Look-ups in named tables: a row name and a column name give one cell, copied from the table.

tas:
	betiv	tun	sunet	bim	voromu	zezubov	tukul	buf
nuz	-2.05	0.68	-4.05	8.13	7.18	-1.89	5.52	-5.01
led	-1.19	0.91	-1.67	3.78	4.44	-0.69	2.59	-2.63
vese	0.53	-1.18	-4.05	8.13	3.35	-1.65	6.78	-1.31

led, voromu -> 4.44
nuz, tun -> 0.68
nuz, bim -> 8.13
nuz, zezubov -> -1.89
led, zezubov -> -0.69
led, tun -> 0.91
led, buf -> -2.63
nuz, sunet -> -4.05
vese, zezubov -> -1.65
vese, tukul -> 6.78

ber:
         minudin  zil  nar
vusego        76  152  109
tonove        55  232  104
nimel         76  128  181
ses          109  164  124
madafi       135  181  160
ruf          184  203  163
tatovu       102  162  157
zezis        107   78   99
mudoruz      135  169  141
vara          97  142  163
buneg         86  154  180
tezal         94  150  110
fak           82  168  128
lipit         58  211  111

nar of ses = 124
nar of nimel = 181
minudin of mudoruz = 135
minudin of tatovu = 102
zil of madafi = 181
nar of ruf = 163
zil of ruf = 203
nar of lipit = 111
zil of buneg = 154
minudin of tezal = 94
minudin of madafi = 135
zil of nimel = 128
zil of vusego = 152
nar of zezis = 99
nar of tatovu = 157
nar of mudoruz = 141
minudin of lipit = 58

bonu =
	vepe	gefa	bunurol	gofut	mitul	nin	gazap	damog	dunasa	piz
dafum	-0.40	-0.26	-0.19	0.38	0.18	-0.01	-0.35	-0.05	0.06	-0.09
tisok	-0.74	0.22	0.72	0.00	0.28	-0.08	0.42	-0.40	-0.11	0.83
kag	0.21	0.29	0.41	-0.01	-0.09	-0.35	0.50	-0.13	0.04	0.36
rivepaf	0.29	0.05	-0.51	0.07	-0.19	0.23	-0.33	0.36	0.23	-0.81
zudapom	0.02	0.25	-0.01	0.12	-0.24	-0.44	0.65	-0.17	0.00	0.10
vatilur	-0.27	0.07	-0.03	0.17	0.21	-0.40	0.05	-0.22	-0.08	0.66
fode	-0.35	0.32	-0.15	-0.14	-0.43	0.44	0.02	-0.70	-0.19	0.10
lutuz	-0.14	-0.25	0.83	0.05	-0.22	-0.20	-0.49	-0.05	0.10	0.92
mago	-0.21	-0.24	0.06	0.15	0.02	0.30	-0.42	-0.01	0.26	0.12

zudapom, nin => -0.44
dafum, piz => -0.09
lutuz, nin => -0.20
mago, piz => 0.12
dafum, gazap => -0.35
kag, gofut => -0.01
zudapom, bunurol => -0.01
tisok, piz => 0.83
kag, mitul => -0.09

Table besosob
,bonaro,luk,rut,ropuv,mot,lim,tabaf
dom,3.21,2.89,4.65,5.02,5.55,5.75,1.73
vum,7.02,4.09,3.38,7.55,1.80,6.12,3.64
gon,6.86,2.70,1.55,6.97,5.12,3.84,0.41

vum, ropuv: 7.55
dom, tabaf: 1.73
gon, bonaro: 6.86
gon, luk: 2.70
vum, luk: 4.09
dom, rut: 4.65
dom, bonaro: 3.21
vum, lim: 6.12
vum, tabaf: 3.64
gon, mot: 5.12
dom, lim: 5.75
gon, tabaf: 0.41
gon, ropuv: 6.97
vum, rut: 3.38
gon, rut: 1.55
gon, lim: 3.84
vum, mot: 1.80
Which row has the largest ropuv? vum

mik =
columns: siloket, naror, mosuv
tubi: [55.4, 58.9, -83.1]
fizab: [-77.4, -80.2, 99.2]
teli: [52.8, 95.0, 85.3]
duv: [-69.4, 66.0, 83.3]
pap: [-24.2, -28.6, -75.3]
luta: [59.2, -32.5, -6.6]
tovus: [68.4, 11.3, 82.7]

siloket of pap: -24.2
mosuv of tovus: 82.7
siloket of teli: 52.8
siloket of tubi: 55.4
mosuv of luta: -6.6
naror of tovus: 11.3
mosuv of teli: 85.3
naror of pap: -28.6
naror of fizab: -80.2
siloket of fizab: -77.4
mosuv of duv: 83.3
siloket of duv: -69.4
siloket of tovus: 68.4
naror of duv: 66.0
naror of tubi: 58.9

